Below are the code and all the weights of a small trained network. Each question names an input and a class and asks about switching units off, where a switched-off unit gives its printed mean instead of its output.

import numpy as np


def w(rows, s, z=0):
    codes = np.array(rows[::2]) - 128.0
    scale = np.full(codes.shape[1], s)
    scale[-1] = z or s
    return codes * scale


def norm(h):
    return h / np.sqrt((h * h).mean(-1, keepdims=True) + 1e-5)


def f(y):
    return y / 2 * (1 + np.tanh(0.7978845608 * (y + 0.044715 * y**3)))


def log_softmax(a):
    a = a - a.max(-1, keepdims=True)
    return a - np.log(np.exp(a).sum(-1, keepdims=True))


def net(x, mask):
    res = np.array(x, float).reshape(1, 7) / 4 @ E
    u = 0
    for l in range(2):
        y = f(norm(res) @ A[l][:, :-1].T + A[l][:, -1])
        res = res + np.where(mask[u : u + 8], y, B[l][:, -1]) @ B[l][:, :-1]
        u += 8
    return log_softmax(norm(res)[-1] @ U[:, :-1].T + U[:, -1])


A, B = {}, {}
E = w([
[99,161,132,176,89,69,163],'x0',
[109,152,85,159,228,96,117],'x1',
[248,167,154,175,146,153,198],'x2',
[131,76,189,87,157,70,166],'x3',
[142,42,39,127,105,126,182],'x4',
[129,129,128,132,125,130,124],'x5',
[213,146,83,74,103,35,58],'x6',
],0.0017)
A[0] = w([
[136,77,50,106,95,137,191,3],'L0N1',
[146,112,186,90,1,170,127,89],'L0N2',
[78,140,149,142,146,187,170,117],'L0N3',
[122,203,41,171,80,207,87,81],'L0N4',
[150,84,154,106,21,161,140,72],'L0N5',
[97,175,136,185,67,60,173,14],'L0N6',
[117,93,25,133,137,108,196,57],'L0N7',
[163,115,123,33,183,221,101,145],'L0N8',
],0.0052,0.0022)
B[0] = w([
[157,125,251,166,92,182,25,161],'L0N1',
[113,150,104,157,221,116,94,247],'L0N2',
[107,169,58,185,105,140,139,235],'L0N3',
[132,62,210,64,172,50,179,249],'L0N4',
[137,114,85,129,212,119,137,196],'L0N5',
[151,52,111,214,114,40,87,146],'L0N6',
[178,92,184,133,179,182,51,210],'L0N7',
[103,121,131,247,73,2,150,245],'L0N8',
],0.0048,0.0013)
A[1] = w([
[127,79,83,232,91,60,73,82],'L1N1',
[41,67,82,77,100,132,53,128],'L1N2',
[208,161,80,64,102,70,54,114],'L1N3',
[87,255,214,148,128,109,81,38],'L1N4',
[86,122,233,119,208,111,192,251],'L1N5',
[114,158,63,140,247,99,83,125],'L1N6',
[222,124,155,144,124,152,189,146],'L1N7',
[224,164,109,177,151,129,168,103],'L1N8',
],0.0045,0.0027)
B[1] = w([
[135,177,224,150,216,87,157,174],'L1N1',
[192,254,192,105,48,133,151,172],'L1N2',
[12,76,29,243,109,243,183,175],'L1N3',
[219,9,225,168,108,223,54,146],'L1N4',
[166,72,24,97,97,108,91,252],'L1N5',
[187,127,211,42,202,200,210,177],'L1N6',
[70,197,145,91,58,112,99,166],'L1N7',
[65,164,204,42,130,143,97,162],'L1N8',
],0.0042,0.0038)
U = w([
[70,135,53,207,116,194,146,138],'0',
[190,82,192,161,107,181,41,120],'1',
[117,244,175,61,66,122,134,114],'2',
[132,119,140,124,141,114,139,254],'3',
[130,136,175,192,169,43,146,78],'4',
[162,131,128,76,213,167,148,82],'5',
[148,73,71,88,98,78,121,88],'6',
],0.011,0.0068)

Each question gives the input, the list of numbers given to net, and the class t.
The units are the neurons (one row each of A and B). Each row of codes is followed by its name. A weight is (code - 128) times the scale printed after its matrix; where a second scale follows, it is the last column's (A, B and U).
mask holds one flag per neuron, layer by layer. A switched-off neuron (its flag False) gives its mean, the last column of its row in B, instead of its output. The means were averaged over made-up inputs and are rounded, as every weight is.
A unit's drop is (log p(t) with every unit on - log p(t) with that unit switched off) / (log p(t) with every unit on - log p(t) with every unit switched off).
The circuit of an input: a set's keep is (log p(t) with only the set's units on - log p(t) with every unit switched off) / (log p(t) with every unit on - log p(t) with every unit switched off). Starting from the 12 units with the biggest drops (on a tie, the unit counted first), units are removed one at a time, each time the one whose removal leaves the highest keep (on an exact tie, the one counted first), for as long as the keep stays at least 0.8.
units of the circuit, in order: the units of the circuit, biggest drop first
top k neurons: the k neurons with the biggest drops, biggest first
k most important neurons of layer l: the k neurons of layer l with the biggest drops, biggest first
input [-4,0,-3,4,-1,-8,-8], class 0: units of the circuit, in order : [L0N3]
input [8,6,-7,-1,8,4,2], class 1: units of the circuit, in order : [L0N7; L0N1]
input [0,-1,-6,-8,-1,-6,2], class 6: top 2 neurons : [L0N4; L1N5]
input [-4,3,7,7,0,0,2], class 2: units of the circuit, in order : [L1N7; L1N8]
input [6,-1,2,6,0,-1,6], class 0: units of the circuit, in order : [L1N3; L0N4]
input [-8,-4,-2,3,5,7,3], class 4: top 2 neurons : [L0N8; L1N1]
input [6,4,-4,1,7,-6,4], class 1: 3 most important neurons of layer 0 : [L0N7; L0N8; L0N1]
input [7,8,-8,-5,-2,7,5], class 2: 3 most important neurons of layer 0 : [L0N8; L0N2; L0N5]
input [1,-8,-5,8,-4,-1,1], class 5: top 3 neurons : [L0N2; L1N6; L0N5]
input [-6,-6,6,1,5,6,1], class 2: top 3 neurons : [L1N8; L1N7; L0N6]
input [6,-2,-3,0,7,-3,1], class 1: top 2 neurons : [L0N7; L0N1]
input [2,-6,-4,-6,1,2,5], class 5: 2 most important neurons of layer 0 : [L0N2; L0N5]
input [-1,-7,4,-8,1,5,-3], class 6: 2 most important neurons of layer 0 : [L0N4; L0N7]
input [1,-8,1,-7,-5,-4,-6], class 5: 3 most important neurons of layer 0 : [L0N2; L0N5; L0N1]
input [-7,6,-8,-3,-7,-7,-1], class 2: top 3 neurons : [L1N2; L0N1; L0N7]
input [4,7,-3,-4,-5,6,-1], class 5: units of the circuit, in order : [L1N6]
input [-1,7,4,8,-4,5,3], class 6: 2 most important neurons of layer 0 : [L0N2; L0N3]
input [2,3,-7,-1,6,-1,-4], class 2: 2 most important neurons of layer 1 : [L1N2; L1N4]
input [3,-8,2,0,-4,-6,-6], class 5: top 3 neurons : [L0N2; L1N6; L0N5]
input [6,0,6,3,2,2,7], class 0: top 3 neurons : [L1N3; L0N8; L0N4]
input [-5,-5,0,6,-3,0,7], class 0: 2 most important neurons of layer 0 : [L0N4; L0N6]
